Here is a tiny trained network, its code and every weight. The questions are about switching its units off for an input and a target symbol, where a switched-off unit gives its printed mean instead of its output.

import numpy as np


def w(rows, s, z=0):
    codes = np.array(rows[::2]) - 128.0
    scale = np.full(codes.shape[1], s)
    scale[-1] = z or s
    return codes * scale


def f(y):
    return y / 2 * (1 + np.tanh(0.7978845608 * (y + 0.044715 * y**3)))


def softmax(a):
    e = np.exp(a - a.max(-1, keepdims=True))
    return e / e.sum(-1, keepdims=True)


def log_softmax(a):
    a = a - a.max(-1, keepdims=True)
    return a - np.log(np.exp(a).sum(-1, keepdims=True))


def net(x, mask):
    ids = ['αβδεζηθλμστφψω'.index(c) for c in x.split()]
    T = len(ids)
    res = E[ids] + P[:T]
    u = 0
    for l in range(2):
        r = res
        for j in range(2):
            rows = slice(3 * j, 3 * j + 3)
            q, k, v = (r @ M[l][rows].T for M in (Q, K, V))
            z = softmax(np.where(np.tri(T) > 0, q @ k.T / 3**0.5, -1e9)) @ v
            o = O[l][rows]
            res = res + np.where(mask[u + j], z, o[:, -1]) @ o[:, :-1]
        u += 2
        y = f(res @ A[l][:, :-1].T + A[l][:, -1])
        res = res + np.where(mask[u : u + 4], y, B[l][:, -1]) @ B[l][:, :-1]
        u += 4
    return log_softmax(res[-1] @ U[:, :-1].T + U[:, -1])


Q, K, V, O, A, B = {}, {}, {}, {}, {}, {}
E = w([
[149,120,73,96,42,122,217,176,163],'α',
[145,34,136,149,103,79,65,173,74],'β',
[176,123,183,146,156,122,191,183,57],'δ',
[118,134,149,119,53,99,109,116,57],'ε',
[198,113,139,148,183,181,81,176,201],'ζ',
[62,178,155,161,98,147,66,153,128],'η',
[69,123,177,205,174,132,161,129,134],'θ',
[117,154,97,255,85,210,128,106,79],'λ',
[124,223,130,157,103,156,195,143,178],'μ',
[252,158,94,65,70,229,72,222,157],'σ',
[102,56,130,164,128,194,55,202,129],'τ',
[159,155,169,60,96,195,67,142,100],'φ',
[50,79,130,74,56,170,139,198,73],'ψ',
[109,143,150,73,119,170,184,95,150],'ω',
],0.0098)
P = w([
[150,120,202,137,108,116,156,80,152],'0',
[76,117,112,177,135,151,139,198,88],'1',
[119,152,96,130,206,105,135,69,118],'2',
[88,115,115,177,127,162,137,200,95],'3',
[100,167,51,126,246,99,129,63,109],'4',
[95,124,114,181,116,169,136,199,89],'5',
],0.012)
Q[0] = w([
[146,132,214,86,62,129,201,179,164],'0.h0',
[148,60,165,148,24,81,153,192,241],'0.h0',
[149,106,248,230,19,89,77,109,37],'0.h0',
[136,106,195,187,62,244,219,199,174],'0.h1',
[128,123,6,129,202,69,148,63,72],'0.h1',
[136,111,192,139,91,89,139,140,178],'0.h1',
],0.014)
K[0] = w([
[106,109,123,114,49,147,134,150,124],'0.h0',
[110,104,182,152,80,186,186,207,187],'0.h0',
[136,84,248,160,64,122,132,115,166],'0.h0',
[158,102,187,164,35,154,147,123,196],'0.h1',
[101,166,20,103,169,94,120,100,112],'0.h1',
[128,133,176,167,113,121,143,150,119],'0.h1',
],0.017)
V[0] = w([
[177,167,102,147,120,116,148,79,153],'0.h0',
[143,150,106,95,92,187,99,106,147],'0.h0',
[122,165,91,179,103,113,127,169,117],'0.h0',
[43,138,144,196,125,177,187,201,18],'0.h1',
[94,201,192,169,92,106,82,176,74],'0.h1',
[18,130,175,82,203,246,104,88,134],'0.h1',
],0.012)
O[0] = w([
[150,191,146,141,175,152,171,114,180,213],'0.h0',
[174,170,110,84,79,196,97,107,141,14],'0.h0',
[85,149,160,181,147,130,100,116,99,82],'0.h0',
[57,133,140,105,192,164,217,189,202,106],'0.h1',
[51,128,169,137,151,199,121,144,106,254],'0.h1',
[160,44,181,87,119,255,159,42,144,159],'0.h1',
],0.0073,0.00094)
A[0] = w([
[44,99,99,125,154,138,135,255,104,122],'0.n0',
[85,103,75,94,106,166,45,201,38,1],'0.n1',
[46,174,209,35,110,74,111,9,104,107],'0.n2',
[168,148,104,117,124,54,92,99,98,69],'0.n3',
],0.01,0.0032)
B[0] = w([
[240,196,161,37,85,213,110,80,94,248],'0.n0',
[77,135,141,207,194,78,209,109,142,198],'0.n1',
[34,253,125,106,110,3,14,112,116,156],'0.n2',
[57,42,38,96,48,153,91,125,104,155],'0.n3',
],0.0063,0.011)
Q[1] = w([
[123,133,172,163,66,175,91,202,32],'1.h0',
[131,123,177,121,82,91,149,164,195],'1.h0',
[96,103,188,151,83,155,104,178,136],'1.h0',
[117,116,205,205,31,200,156,209,85],'1.h1',
[160,109,199,207,6,153,136,204,77],'1.h1',
[100,127,118,108,122,123,130,214,196],'1.h1',
],0.025)
K[1] = w([
[111,126,209,136,40,145,62,232,82],'1.h0',
[207,166,193,186,74,73,214,92,171],'1.h0',
[114,102,200,152,41,123,137,175,198],'1.h0',
[136,109,245,162,30,114,171,180,197],'1.h1',
[176,104,223,170,4,102,101,120,169],'1.h1',
[91,190,100,150,102,117,179,213,138],'1.h1',
],0.019)
V[1] = w([
[166,189,64,50,97,176,129,95,92],'1.h0',
[157,211,128,210,177,90,111,94,83],'1.h0',
[169,151,116,137,71,66,144,35,240],'1.h0',
[22,208,73,138,88,151,157,98,203],'1.h1',
[123,206,38,103,81,230,127,207,41],'1.h1',
[156,127,149,4,75,52,212,81,85],'1.h1',
],0.013)
O[1] = w([
[96,92,193,75,118,96,87,220,134,245],'1.h0',
[126,162,143,169,122,159,84,144,2,199],'1.h0',
[143,109,114,109,192,177,165,236,66,133],'1.h0',
[108,169,147,237,43,162,149,136,181,198],'1.h1',
[114,211,100,109,62,122,218,98,105,73],'1.h1',
[10,140,126,162,207,146,124,82,122,254],'1.h1',
],0.0083,0.0089)
A[1] = w([
[199,110,51,115,183,48,180,223,110,2],'1.n0',
[243,110,141,112,86,201,195,105,156,55],'1.n1',
[61,189,137,187,191,98,189,116,70,23],'1.n2',
[92,169,42,127,254,72,175,135,88,136],'1.n3',
],0.0098,0.0028)
B[1] = w([
[100,134,141,187,80,175,90,87,233,150],'1.n0',
[77,110,1,71,148,122,141,114,56,159],'1.n1',
[191,105,51,107,188,108,102,173,225,252],'1.n2',
[161,111,217,137,38,74,218,123,100,194],'1.n3',
],0.0089,0.019)
U = w([
[86,173,41,135,135,3,84,146,145,156],'α',
[228,209,153,69,145,93,214,92,146,250],'β',
[84,199,152,55,167,121,108,111,65,185],'δ',
[220,212,112,108,161,218,196,158,159,106],'ε',
[92,64,101,180,91,29,125,99,35,208],'ζ',
[79,118,68,162,101,167,197,115,52,174],'η',
[186,68,134,102,92,151,103,139,174,49],'θ',
[187,180,83,33,43,135,133,154,141,103],'λ',
[95,193,175,205,78,137,152,97,109,165],'μ',
[86,110,97,165,59,79,207,178,153,60],'σ',
[142,96,39,57,148,115,158,108,146,104],'τ',
[73,59,114,135,174,118,212,210,83,1],'φ',
[74,179,119,95,148,144,212,82,177,155],'ψ',
[66,75,110,213,188,135,178,70,139,54],'ω',
],0.0045,0.0028)

Each question gives the input, a string of symbols that net reads in full, and the target symbol t.
The units are the heads (3 rows each of Q, K, V and O) and the neurons (one row each of A and B). Each row of codes is followed by its name. A weight is (code - 128) times the scale printed after its matrix; where a second scale follows, it is the last column's (O, A, B and U).
mask holds one flag per unit, layer by layer, with each layer's heads first. A switched-off unit (its flag False) gives its mean, the last column of its rows in O or B, instead of its output. The means were averaged over made-up inputs and are rounded, as every weight is.
A unit's drop is (log p(t) with every unit on - log p(t) with that unit switched off) / (log p(t) with every unit on - log p(t) with every unit switched off).
The circuit of an input: a set's keep is (log p(t) with only the set's units on - log p(t) with every unit switched off) / (log p(t) with every unit on - log p(t) with every unit switched off). Starting from all 12 units, units are removed one at a time, each time the one whose removal leaves the highest keep (on an exact tie, the one counted first), for as long as the keep stays at least 0.8.
units of the circuit, in order: the units of the circuit, biggest drop first
unit that matters most: the unit with the biggest drop
top k neurons in layer l: the k neurons of layer l with the biggest drops, biggest first
input α λ σ δ, target α: unit that matters most : 0.h1
input α δ β ζ ω λ, target α: units of the circuit, in order : 0.h1, 1.n2, 1.h1
input α ω σ ζ ω, target φ: units of the circuit, in order : 1.h0, 0.h1, 1.h1
input β β θ, target ω: units of the circuit, in order : 0.h1, 1.h0, 0.n0
input φ ζ ψ, target ψ: units of the circuit, in order : 0.h1, 1.h0, 1.h1
input ω φ φ ε β τ, target ω: units of the circuit, in order : 1.h1, 0.h1, 0.n2
input λ τ β ζ, target λ: units of the circuit, in order : 0.n0, 1.h1, 0.h1, 1.n1
input λ δ φ ε, target λ: units of the circuit, in order : 1.h1, 0.n0, 0.h1, 1.n1
input φ φ φ ε δ δ, target φ: units of the circuit, in order : 0.n1, 1.h0, 0.h1, 0.n2
input τ ε ε ω, target τ: top 2 neurons in layer 0 : 0.n1, 0.n0
input θ ψ μ φ ε θ, target θ: units of the circuit, in order : 0.n0, 1.h1
input η η ζ, target θ: units of the circuit, in order : 1.h1, 1.n0, 0.n0
input ω ψ σ α, target ω: units of the circuit, in order : 1.h1, 0.h1, 0.n2
input ζ μ ε ε, target ζ: top neuron in layer 1 : 1.n2
input η α ε δ φ μ, target η: top 2 neurons in layer 1 : 1.n1, 1.n2
input ε τ τ φ, target ε: top 3 neurons in layer 0 : 0.n1, 0.n2, 0.n0
input τ μ α ε α ε, target τ: top 3 neurons in layer 0 : 0.n1, 0.n0, 0.n2
input φ ω β τ, target φ: top 2 neurons in layer 0 : 0.n1, 0.n2
input τ ε ω θ θ ζ, target τ: top 2 neurons in layer 1 : 1.n1, 1.n3
input φ ε ε η α μ, target φ: unit that matters most : 0.n1
input β β λ θ ω θ, target β: top 3 neurons in layer 0 : 0.n1, 0.n3, 0.n0
input ε φ τ ζ, target ε: top 3 neurons in layer 0 : 0.n1, 0.n0, 0.n2
